(in the rows, 128 means zero)
Each row has a class, written after it.
[139  96 109 104 165 129 155 155 119 163 174 131  95 110 159 105 136 110
  78 156 152 123 132 122 159 139  81 101 112  81 127 137 108 107 146 119
 128 179 148 127 140 152 196 124 159 171]	Deges
[205  77 154 151 142  76 109 132 135  72 135 117 105 108 175 167 143 115
 156  90 156 108 102 138 143  96 166 170 135 150 133 166 124 150 153 177
 153 150 112 117 132 142 107 128  87 178]	zira
[105 108 116 139 125 114  99 131 121 150 123 127 156 123 138 131 100 127
 145 116 127 106 119 138 128 125 136 130 123 126 131 124 142 115 130 130
 112 132 144 129 110 145 130  97 162  87]	narav
[109 176 166  98 125 133 143 138 101 157 137 104 148 137 113 137 141 139
 141 168 152 125 144 140 118 117 144 127 172 119 122 137 147 129 114 105
 106  85 129 146 143 108 117 147 102 145]	der
[126 130 136 104 122  59 157 114 137 151 107 123  98 158 146  97 152  75
 163  94  82 100 133  77  95 150  79  75 114 117 191 153  50 108 163 108
 141 222 122 129 157  55 129 100 146  81]	Goba
[162 136 137  93 102 125 150 152  61 130 138 130 167 127 114 140 121  82
 102 159 120 129 104 114 116 133  91 101  75 133 133 131 112  76 138 152
 115 190 146  94 148 110 141 136  93  65]	Deges
[176 108 196 162 146 150 104 121 152 112 104 147  77  97  97 128 161 116
  96  85 127  85 202  70 135 100 124 166 106 133 140 106 110 162 207 132
 164 122  77 150 141  72 141 145  81 129]	bap
[132  39 124 156 170 102 124 147  99 143 151 115 168  96 124 140 107  99
 118 105 104 126 113 145 152 103 153 124 153 144 131 154 140  91 101 137
 125 166 139 157 151 196 152 116 104  75]	zudog
[ 98 132 113 134 118 134 109 147 109 163 116 138 166 122 121 119 113 135
 136 133 135 105 122 136 137 114 121 134 118 129 133 135 149  98 119 119
 111 143 141 134 109 148 132 124 148  94]	der
[ 95 122 112 144 128 124  97 130 113 154 119 137 153 118 127 124 102 124
 134 114 134 114 137 136 130 112 138 128 116 139 135 122 154 114 140 112
 125 144 133 140 104 143 126 118 152  93]	Peko
[171  84 148 165 139 122 175 125 155  50 109  65 162 154 198 169 162 137
  86 161 174 136 106 175 113 134 169  96 178 118 124 129 167  78 124 126
 125  69 120 149 136 180 125 145 114 237]	narav
[ 96 113 117 138 124 133  85 137 127 164 120 127 157 115 129 121 102 142
 142 117 120 104 127 132 130 118 150 130 130 141 137 116 133 125 113 126
 112 132 137 133 111 154 143 104 151  89]	bap
[101  94  94 133 158 133 101 124  75  89 135 146 134  91 167 112 108 121
 120 124 114 159 131 191 152 102 132 137  84 144 129 108  92 144 106 118
 114 160  82 132 161 153 131 105  91  95]	Goba
[ 97 124 119 137 118 125 111 138 112 173 117 135 163 126 119 125 119 127
 137 132 133  98 129 134 134 112 124 137 128 130 129 142 154 110 117 117
 113 143 135 140 112 144 128 123 152  95]	der
[134 157 107 107 132 103 146 154  46 113 190 101 162  90 127 112 142  81
 125 115 108 109 110 119 118  90  99 103 107 123 137 155  86 153  99 131
  98 151 140 143 155 140 106 128  97  72]	Deges
[ 96 114 121 140 127 123 103 130 125 160 121 135 157 120 135 124  95 127
 135 111 132  98 120 131 133 121 128 130 113 126 128 129 144 113 128 135
 120 140 147 133 109 147 129  99 166  98]	narav
[114 154 102 139 147 121 128 124 117 107 142 127 115 116 153 122 133 123
 132 134 124 149 131 142 123 129 136 125 144 121 125 104  95 138 118 122
 113 130 117 122 122 105 121 126 147 120]	Deges
[ 86 125 107 138 124 137  96 132 103 162 125 138 159 120 125 123 104 133
 131 122 138 108 129 130 134 115 141 123 123 135 138 123 159 110 123 110
 118 129 142 145 106 152 129 117 151  90]	Peko
[198  81 100 106 155 127 125 155  86 149 130 126 105 119 131 130 147 122
 108 137  66 128 112 129 171 112 132 104 128 156 134 105  61   7 117 154
  99 167 152 119 146 170 162 120 102  95]	bap
[120 124 138 139 125 103 118 122 123 115 144 106 122 140 169 129 139 142
 148 134 123 155  91 141 134 150 116 147 156 135 132 114  85 126 129 100
 110  85 136 114 150 112 140 127 127 132]	vasol
[106  81 123  91 133  88 103 127  54 110 189 137 150 123 129 127 122  84
 149 151 140 104 153 160 119 158  86  96 158 120 162 119  79 147  97 153
  81 144 126 143 164 155 144 101 107  51]	zudog
[ 96 108 116 134 125 137  95 126 121 156 133 136 169 116 126 130 104 130
 138 113 114 114 124 142 138 120 134 132 115 139 130 120 137 129 121 125
 121 125 133 141 119 166 128 120 154  89]	zelo
[103 103 110 141 120 123  94 134 122 168 129 134 161 125 125 128 104 128
 141 115 126 109 115 131 124 119 129 129 126 134 140 133 147 110 122 127
 126 122 137 139 105 157 138 114 162  80]	vasol
[ 98 190 116 108 123 149  98 156 125 160 144 116 163 106 173 119  76  97
 146 167 136 103 151 148 125 126 143  99  92 126 177 103  99 144  88 122
 132 137 120 117 139 133 158 113 129  87]	bap
[148 135 120 168 117  98 125 129 133 118 135  98 110 116 165 133 146 146
 119 162 131 133 145 143 147 122 113 141 128 125 113 114  93 123 110 110
 108 118 116 105 128  92 132 120 148 177]	narav
[150 139 184 138  88 173 192 130 161 193 147 142 140 127  86 157  80 148
  32 149 173 128 112 130 157 159 168 132  54 106  62 143 152 159 116 140
 178 148 117  94 130 139 155 195 123 187]	zelo
[ 99  70 161 133 129 190 116  80 122 183 130 167 106 114  92 113 127  97
 111 132 162 162 144 126 137 127 130 172 147 150  98 127 145 208 121 139
 148 118 136 139 125 167 156 122 156 137]	zudog
[102 117 120 133 126 138  97 132 131 163 125 131 175 114 122 129  95 134
 145 112 118 114 126 145 142 113 143 130 108 137 132 129 146 126 126 121
 125 140 135 140 105 158 136 119 163  92]	zelo
[ 67 103 139  94 146 134 127 146 129  53 132 170 155 143 108 144  43 101
 132 134  78 144 104 187 118 138 171  90 137 168 120  97 192 101 144 194
 100 116 105 128 163 176  80 153 106 118]	Modo
[105 117 111 141 122 129 111 136 112 159 112 142 160 128 119 128 112 119
 141 135 134 107 125 130 131 107 127 133 125 138 132 138 145 117 123 123
 124 141 137 141 113 145 124 121 147  87]	der
[126 105 120 105 160 128 163 133 101 192 153 125  89 112  87  96 151 116
 102 119  86 121 165  93 154  93 116 148 123 132 122 102 110  94 119 147
  91 128 124 126 147 159 107 138 112 119]	nof
[137 118 131 137 112 120 104 136 130 131 132 123 110 121 135 137 127 133
 132 149  85 124 118 104 145 140 117 127 116 133 135 123 104 147 158 103
 104 101 136 118 144 106 135 123 146 111]	zelo
[107 166 110 124 136 129 106 159 101  99 124 133 138 116 150 122 132 152
 159 158 123 130 134 163 121 116 136 116 146 120 142 111 105 100 131 122
  95  97 125 139 126 121 111 130 108 129]	der
[104 129 143 162 166 164 138  63 179 203  77 147 128 169 103 120 106 132
 131 114 136 153 140  95 133 101 165 104  98 172  97 188 184 152  58  97
 206 165 110 149  99  63  97 160 157 168]	zudog
[134 108 100 168  92  98  87 126 113 166 124 131 110 124 110 140 158 153
 145 157  56 135 147 154 132 124 110 130 146 152 113  97  96  68  99 138
 116 183 117 120 123 124 119 144 136 124]	nibu
[ 96 169 143 119 107 127 118 151  83 202 136 142 149 116 126 138  98  95
 163 187 107 122 142 155 122 127 120 135 142 119 120  74 103  50 141 168
 100 124 146  86 139 111 156  99 138  91]	narav
[147 126  99 128 130 122 128 133 102 134 170 125 116 125 170 147 145  91
 128 179 157 116 128 162 155 138  87 120 138 112 145 126 106 135 111 124
 127 150 122 122 132 135 194 120 140 135]	nibu
[105 151 114 122 104 106 103 144 109 221 157 122 157 108 115 130 115 117
  90 134  92 106 146 150 127 137 112 110 126 126 108 110 132  31  43 112
 142 159 159 119 140 153 148 164 164 133]	zudog
[173  84 127 185 168 105 168 104 206  76 110 146  83 171 108 139 119 114
 165  76 103 184 101 106 120 138 110 134 159 154 125 144 193 159 141  83
 102  93 120 147 118 141  87 153 124 142]	nibu
[141 219 190 162 109 156 117 109 181  76 106 143 102 118 100 142 113 112
 144 111 125 124 121  90  98 101 105 139 111 158 155 141 244 231 141 105
 101 138  95 113 121  85  81 141 130 219]	nof
[127 120 134 147 129  99 113 114 158  92 118 117 101 137 175 143 140 147
 139 143 130 128 119 145 127 165 119 150 170 128 123 111 110 128 131 111
  96  97 130 119 128 100 132 106 163 169]	narav
[ 49  92  67  91 160 150 117 113 157  58  91 181 153 117 123 102 119 120
  92 104 163 118 122 110 113 189  86 100 115 112  83 161 138 121  99 133
 136  95 118 126 121 190  95 123 186 128]	Goba
[162 103 156 123 111  59 127  86  83 172 174 136  98 123  91 136 103  78
 175 104 125 131 154 109 143  64  90 197  99 159  89 160 129 181 137 141
 159 154 150  99 134  81 101 116 118 122]	zira
[214 152 143 157 151 100 160 113 171 148 101 104 105 166 148 167 160  96
 120 140 156  99 131  96 155 121 128  83 129 145 152 183 181  83 103  73
 124 191  96 121  91  53 155 156 181 183]	Peko
[ 95 112 118 147 120 132  95 127 128 172 126 131 156 122 120 127 109 136
 132 117 122 111 120 137 132 116 139 133 130 136 127 132 149 115 115 127
 121 120 129 139 103 154 132 123 170  97]	vasol
[ 96 122 110 141 121 141 102 126 118 150 122 144 159 125 136 121  96 127
 139 123 155 123 123 135 138 123 137 129 116 137 137 120 152 118 130 114
 138 138 146 132 105 158 137 115 152 103]	Peko
[ 92 189  85 168 168 120 125 148  99 152 172  91 112  69 164 105 101 137
 106 135  66 121 125 102 115  87 123 125 109 129 129 119  69  96  64 115
 117 152 164 151 133 136  86 143 147 104]	Deges
[ 97 115 120 128 132 120  88 139 108 158 124 137 162 113 122 130  94 130
 146 105 102 123 124 130 118 115 139 124 123 144 135 123 157 112 128 141
 121 139 145 133 123 153 125 116 149  84]	Modo
[ 87 107 116 148 126 125  94 133 119 164 121 142 151 116 126 115 106 121
 136 113 125 120 133 141 116 118 143 125 118 132 133 127 155 134 120 123
 126 136 128 136 106 141 131 120 161  97]	zudog
[177 102 149 109 157  98 159 116  90 134 155 126  59 124 115 166 145 131
  66 180 102  92 202 106  91 141 129 111 117  99  98 119 105  83 155 155
 183 153 109 142 150  91 128 158 103 152]	Modo
[143 124 176 120  53 120 141 149 150 164 127 173 197 116 102 141 112  73
 144 126 154  80 134 123 131 126 182 111 104  99 124 141 123 160 133 140
 200 168 117 123 153 149 121 156 131 141]	Deges
[127  96 101 123 127 116 128 133  84 241 126 146 118 111 123 141 140  81
 102 145  69 118 131 118 156 103 123 121 124 145 116 109 108  40  88 119
  90 174 127 110 141 139 154 107 173  92]	narav
[139  77  75 132 103 111  96 171 161  80  88 186 127  98 122 139  70 118
 125 119  94 127 103 102 130 147 132 114  78 138 144 137 156 118 152 133
  84 127 131  96 108 156  99  83 153  82]	narav
[156 149 171 113  55  95 199  92 151 109  48 187 141 181  64 171 130 140
  88 139 170 168 158 134 108 150 108 121 142 125 121 118 173 116 155  77
 125 181  93 111 110  29 121 123 119 180]	der
[171 105 162 195 146  69 122 142 114 137 166  56 149 103 109 142 109 129
 176 108  41 119 114 137 138 110 103 189 168 171 128 160 110 107  90 168
  66 168 163 146 161 169 109 127  74  53]	zira
[ 94 108 111 141 119 116  91 132 119 155 124 136 152 122 129 134 112 129
 156 113 127 109 119 141 127 117 143 136 127 132 133 125 146 125 127 128
 126 144 133 139  97 157 122 128 156  81]	nibu
[153  74 133 107 102  93 132 143  47 191 175 111 137 124 129 159 149 122
  93 168 112 125  94 123 167 133 137 124 145 136 112 107  98  45 105 136
 129 172 147  85 171 138 195 135 130 113]	Modo
[160  80 115 120 140  83 173 115 101 100 162 147  69 134 125 131 168  69
 109 167  93  95 161 100 133  93  52 122 125 129 146 146 138  73 130  73
  96 149  91 143 119  74 146 129 183 158]	vasol
[ 97 158 106 100 137 133 158 137  56  90 180 156 144 107 132 141 102 131
  66 173 109  87 161 151 120 142  92  75  83  81 145 101  80  76 122 125
 138 164 111 157 153 109 153 124  92 103]	zelo
[134 137 127 142 128 118 123 133 153  94 147 102 111 122 165 125 132 151
 129 137 168 133  96 131 146 156 133 142 146 117 115 138 109 155 106 104
 144  94 128 106 145 121 152 135 143 175]	Goba
[133 135 109 110  88 136 123 165 107 151 134 126 157 122 135 121 126 135
  99 142 122 112 121 120 140 131 145 112 119 132 147  84  61 118 103 124
 133  87 140 132 167 148 145 126  85 102]	bap
[132  93 151 116  76 159 161 117  80 231 137 132 116 121  39 138 134 117
  20 166  91 133 143 111 123 103 142 110 108 129  82 116 170 162 152 134
 168 246 120 144 155 158 158 138 131 130]	Deges
[171 212 151 116  43  94 168 179 125  95 131 128 224 112  88 144  56  71
 151 109 106 140 113 199 102 108 129  75  71 134 177 110  93 124 117 121
 126 249 137 134 105 142 131 169 105  67]	nibu
[ 93 107 108 147 135 119 106 132 114 158 119 126 157 105 129 132 115 137
 129 112 111 113 116 128 114 111 141 142 127 130 131 116 146 125 111 118
 108 146 137 136 106 162 126 115 157 112]	nof
[100  92 108 147 137 120  99 142 119 145 123 132 155 118 127 122 102 117
 135 111 117 119 116 134 118 121 151 122 126 141 140 131 155 113 115 128
 127 141 134 140 107 156 132 121 154  77]	zudog
[127 145 148 150  95 101 114 133 131 126 126 115 107 118 159 143 122 136
 116 156 121 119 148 147 126 142 141 133 124 114 130  93  92 154 155 131
 110 114 113 108 146  91 125 115 131 145]	narav
[106 100 109 143 121 118 104 136 122 152 125 128 153 125 133 131 100 124
 138 125 115 104 113 133 126 126 134 124 126 132 131 122 141 105 124 133
 117 137 146 133 113 152 135 101 163  87]	narav
[149 132 119 143 135 109 121 128 150  80 124 110 126 128 160 132 142 165
 145 118 121 140 103 140 140 141 132 150 117 132 113 131 101 138 147 102
 142 118 122 115 121 110 125 129 135 154]	zelo
[160 130 133 161 106  96 123 115 153 112 129 102 101 135 175 138 143 149
 150 131 140 157  96 139 134 151 125 163 143 135 116 122 100 148 129 106
 133 116 139  88 129  92 141 110 138 175]	narav
[ 98 113 111 139 133 131 105 133 126 157 118 140 153 116 139 117 107 119
 139 119 125 113 123 118 129 111 148 131 117 130 138 125 147 123 128 127
 125 156 135 135 113 145 118 113 167  91]	Deges
[ 79 127 139 154 128 127  96 149  94 147 189 126 165  97 139 120  96 127
 158 135  96 115  90 156 149 127 101 133 149 129 141 130  91  92  95 132
  97 120 158 138 148 144 166 129 128  94]	vasol
[ 95 101 155 137  90 115 115 121 134 243 159 177 141 127 100 105  78 101
 152 133 159  92 155 125 176 140 115 164 105  92  93 119 107 155 138 146
 119 128 167  98 113 116 159 129 209  93]	Deges
[ 91 156  96  92 142 119 174 149  69  92 161  82 161 133 130  95 129 133
  95 150  69 130 128 151 108 142  90  82 120 121 136  93  67  17 101 114
 103 157 142 133 148 129 153 134  97  76]	bap
[128 142 136 125 142 102  95 143 119 123 129 126 113 106 132 139 117 117
 147 126  79 140 142 147 124 123 143 121 145 142 127 109 122 153 144 132
  78 109 117 124 144 123 112 131 146 113]	Modo
[ 96 121 121 139 111 130  92 124 111 166 115 143 162 130 125 125 102 127
 142 118 149 112 127 132 132 122 133 131 119 140 141 120 157 117 136 115
 123 144 144 133 103 143 135 113 156  91]	Peko
[ 99 110 112 139 118 129  96 132 120 156 116 146 145 121 120 134 110 128
 150 118 121 111 119 131 133 110 148 136 121 135 129 128 152 126 131 123
 124 139 134 141  95 150 118 129 160  87]	nibu
[ 98 105 121 132 119 131  97 125 124 178 132 138 163 122 122 130 101 133
 146 118 118 110 127 141 136 121 137 134 114 137 132 125 134 130 122 126
 122 138 135 139 109 150 135 116 164  88]	zelo
[ 69 124 134 156 170 144 132  99  95  75 157 112 121 124 167 100 146 106
 125 151 162 158 138 127 111 130  74  93 164 118 153 119 112 152 133 119
 114 112 126 140 141 117 154 115 134 155]	zudog
[168 126 135 166 126  77 125 131 132 135 134  80 126 126 155 152 114 141
 139 137 129 135 118 152 152 110 142 144 146 136 121 124 114 136 128 116
 106 133 141 115 126 109 138 102 142 137]	narav
[136 129 132 160 145 101 106 123 139  95 122 129 102 123 163 134 122 137
 157 113 125 175 104 150 121 136 145 138 151 140 133 114 124 133 138 107
 124 128 127 103 125 105 132 118 130 152]	zudog
[132  77 122 124 120  66 110 128  94 141 153 145 124  94 125 143 114  61
 113 119  96 133 148 143  88 152  76 132 112 130 116 129 118 119 116 123
 110 170 134 106 145 156 130 123 142  87]	zudog
[145  98 149 137 105 111 125 128 110 133 115 124 162 135 136 140 156 104
 119 124 124 142 129 160 128 124 103 151 129 152 134 113 109 133 131 122
 103 112  92 134 159 131 134 133  92 111]	vasol
[147 148 114 152 125  97 103 129 136 101 118 117 101 117 148 141 153 155
 161 108 106 148 116 138 115 143 148 132 137 121 120 127  96 144 141 118
 122 126 121 114 113 123  98 137 121 123]	nibu
[163  81 118 162 134  66 126 134 146 120 124 114 114 118 145 136 170 140
 159 114  79 156 117 161  86 178  61 194 153 146 116 116  84 125 122 139
 102 178 118 103 148 135 144 111  85 140]	nof
[162  86 112 130 210 129 169 148 124  87 161  55 172 108 115 141 128 134
 118 116 144 118 120 160 146  93 156 117 160 135  98 193 122 135 119 167
 126 101 138 187 102 190 130 138 109 114]	zelo
[ 90 108 126 131 120 137  96 134 125 169 124 132 157 115 120 119 103 130
 139 118 122 103 131 130 133 108 152 127 127 138 129 124 149 127 120 126
 115 128 131 129 113 151 142 109 157 108]	bap
[152 155 115  93 164  98 150 187 140 124 103 105 154 129 109 143 168 110
 121 124  92 100 115  94  96 125  82  67 133 138 152 217 191  65 109  93
 106 187  98 153 138  94 122 145  93 139]	der
[129 143 114 141 123 114 102 117 104 111 108 131 111 124 155 145 130 127
 150 140  95 164 127 148 115 113 152 111 148 141 149  92  89 127 141 128
 111 144 120 125 126 105 124 115 132 125]	zira
[ 82  93 146 116 123 131 100 117  70 202 158 123 116 136 103 138  84 126
 105 147  93 109  72 146 154 109 158 128 157 170  87 110 117 109  96 167
 109 135 171 142 165 171 126 140 154 104]	Goba
[ 99 103 111 152 138 136  98 130 132 162 118 144 152 118 141 118  90 124
 139 117 136 118 121 120 129 117 146 134 111 127 134 121 149 133 134 131
 127 151 146 136 104 155 124 113 173  83]	Deges
[ 92 147  95 106 163 117 131 115  63 176 180 104 125 120 159 114 127 100
 139 157 168 115 151 134 168  71 126 115 149 138 138 126 132  70  75 111
  88  99 148 125 107 134 124 120 174 136]	Peko
[114 122 132 107 130 107 134 114  78 110 136 121 151  88 113 127  95  99
 113  91  93 137 121 142 122 106 157 100  85 136 122 156  92 111 101 130
 133 189 124 125 145 138  96 130 107  64]	Goba
[125 146 151 121 122 145 173 173 164  98 130 175  99  65  92 100 158 112
  70 146 103 101 163  77 177  78 141 123 102 105  99 129  99 114 113  41
 188 138  64 156 177  95 134 192 145 252]	Goba
[150 151 126 156 105  94 114 125 147  88 120 127 110 113 156 114 157 160
 148 121 102 154 157 154 115 167 118 147 116 101 124 105  71 147 148 110
 121 146 106 101 137  78 112 126 112 135]	Deges
